Below is a small trained network, with its code and all its weights. Each question gives an input and a class and asks what happens when units are switched off, that is, made to give their printed mean instead of their output.

import numpy as np


def w(rows, s, z=0):
    codes = np.array(rows[::2]) - 128.0
    scale = np.full(codes.shape[1], s)
    scale[-1] = z or s
    return codes * scale


def f(y):
    return y / 2 * (1 + np.tanh(0.7978845608 * (y + 0.044715 * y**3)))


def log_softmax(a):
    a = a - a.max(-1, keepdims=True)
    return a - np.log(np.exp(a).sum(-1, keepdims=True))


def net(x, mask):
    res = np.array(x, float).reshape(1, 8) / 4 @ E
    y = f(res @ A[0][:, :-1].T + A[0][:, -1])
    res = res + np.where(mask, y, B[0][:, -1]) @ B[0][:, :-1]
    return log_softmax(res[-1] @ U[:, :-1].T + U[:, -1])


A, B = {}, {}
E = w([
[206,108,185,44,255,215,50,10,207],'x0',
[110,130,109,134,144,127,114,123,116],'x1',
[127,133,130,126,119,132,121,131,137],'x2',
[114,142,126,138,140,120,116,137,126],'x3',
[134,122,128,129,124,127,138,122,130],'x4',
[228,243,12,46,160,236,151,229,158],'x5',
[130,121,125,111,117,132,129,117,125],'x6',
[202,252,141,228,41,115,60,31,7],'x7',
],0.0096)
A[0] = w([
[187,188,185,146,166,184,62,32,120,53],'neuron 0',
[32,84,91,129,89,163,175,185,165,161],'neuron 1',
[200,240,62,104,78,173,190,217,71,157],'neuron 2',
[107,104,206,201,33,71,70,60,63,152],'neuron 3',
[171,86,48,49,192,230,148,211,208,147],'neuron 4',
[59,13,239,139,143,44,102,61,119,254],'neuron 5',
[203,199,141,119,152,154,46,31,100,70],'neuron 6',
[111,86,191,144,167,104,70,56,112,133],'neuron 7',
[89,1,215,84,220,126,116,131,229,165],'neuron 8',
[119,131,166,220,48,47,83,122,51,168],'neuron 9',
[173,201,42,239,65,163,150,168,81,154],'neuron 10',
[119,55,159,67,240,147,99,132,227,133],'neuron 11',
[61,121,207,196,139,72,159,193,175,30],'neuron 12',
[45,57,73,93,101,86,216,234,172,227],'neuron 13',
],0.0095,0.0074)
B[0] = w([
[120,61,221,110,190,55,67,231,134,186],'neuron 0',
[149,71,178,139,204,38,62,170,116,191],'neuron 1',
[193,90,7,191,135,119,114,74,45,222],'neuron 2',
[45,207,198,100,67,124,209,161,83,232],'neuron 3',
[194,150,108,27,254,95,117,68,193,234],'neuron 4',
[30,23,135,204,8,204,97,144,111,252],'neuron 5',
[191,60,142,168,178,75,17,209,115,189],'neuron 6',
[119,71,129,208,116,188,92,144,111,186],'neuron 7',
[87,108,9,218,37,203,88,61,179,236],'neuron 8',
[91,143,121,188,37,96,211,149,71,228],'neuron 9',
[209,124,44,189,92,128,138,125,28,212],'neuron 10',
[139,150,14,118,52,199,143,39,170,217],'neuron 11',
[137,108,121,180,127,121,163,181,104,168],'neuron 12',
[133,25,234,157,167,19,63,219,64,239],'neuron 13',
],0.0091,0.024)
U = w([
[35,19,240,147,108,118,82,187,116,238],'0',
[143,126,4,193,33,205,132,94,82,108],'1',
[209,92,140,72,217,85,91,214,91,215],'2',
[158,204,54,1,205,246,170,106,211,2],'3',
[64,213,194,139,44,111,237,98,36,43],'4',
],0.0091,0.0066)

Each question gives the input, the list of numbers given to net, and the class t.
The units are the neurons (one row each of A and B). Each row of codes is followed by its name. A weight is (code - 128) times the scale printed after its matrix; where a second scale follows, it is the last column's (A, B and U).
mask holds one flag per neuron, in row order. A switched-off neuron (its flag False) gives its mean, the last column of its row in B, instead of its output. The means were averaged over made-up inputs and are rounded, as every weight is.
A unit's drop is (log p(t) with every unit on - log p(t) with that unit switched off) / (log p(t) with every unit on - log p(t) with every unit switched off).
The circuit of an input: a set's keep is (log p(t) with only the set's units on - log p(t) with every unit switched off) / (log p(t) with every unit on - log p(t) with every unit switched off). Starting from the 12 units with the biggest drops (on a tie, the unit counted first), units are removed one at a time, each time the one whose removal leaves the highest keep (on an exact tie, the one counted first), for as long as the keep stays at least 0.8.
circuit, biggest first: the units of the circuit, biggest drop first
k most important neurons: the k neurons with the biggest drops, biggest first
drop when u is switched off: that unit's drop, to one decimal
input [5,0,2,4,-2,8,5,-5], class 3: circuit, biggest first => (neuron 4)
input [1,5,5,-7,-2,-2,-1,-5], class 1: 3 most important neurons => (neuron 8; neuron 11; neuron 0)
input [1,3,5,-5,3,0,2,7], class 0: 3 most important neurons => (neuron 6; neuron 0; neuron 4)
input [6,-4,-2,-8,7,0,-3,-8], class 1: 2 most important neurons => (neuron 8; neuron 11)
input [6,4,3,-5,0,3,-3,1], class 2: 2 most important neurons => (neuron 6; neuron 0)
input [8,-1,-3,3,-2,-4,7,0], class 1: 2 most important neurons => (neuron 11; neuron 8)
input [0,-2,-5,8,-4,-2,-2,5], class 4: 2 most important neurons => (neuron 13; neuron 3)
input [0,2,2,-6,2,-6,1,4], class 4: 4 most important neurons => (neuron 3; neuron 13; neuron 9; neuron 1)
input [2,2,0,-1,5,5,1,-7], class 3: 2 most important neurons => (neuron 4; neuron 11)
input [0,-2,-8,8,5,-6,-7,6], class 4: 3 most important neurons => (neuron 3; neuron 9; neuron 13)
input [1,7,-4,-5,-2,6,-7,2], class 2: drop when neuron 8 is switched off => 0.5
input [-5,5,3,8,2,0,-6,0], class 0: drop when neuron 11 is switched off => 1.6
input [1,8,-2,-8,1,5,5,1], class 2: drop when neuron 11 is switched off => 0.3
input [2,4,1,1,8,-6,-2,-3], class 1: circuit, biggest first => (neuron 8)
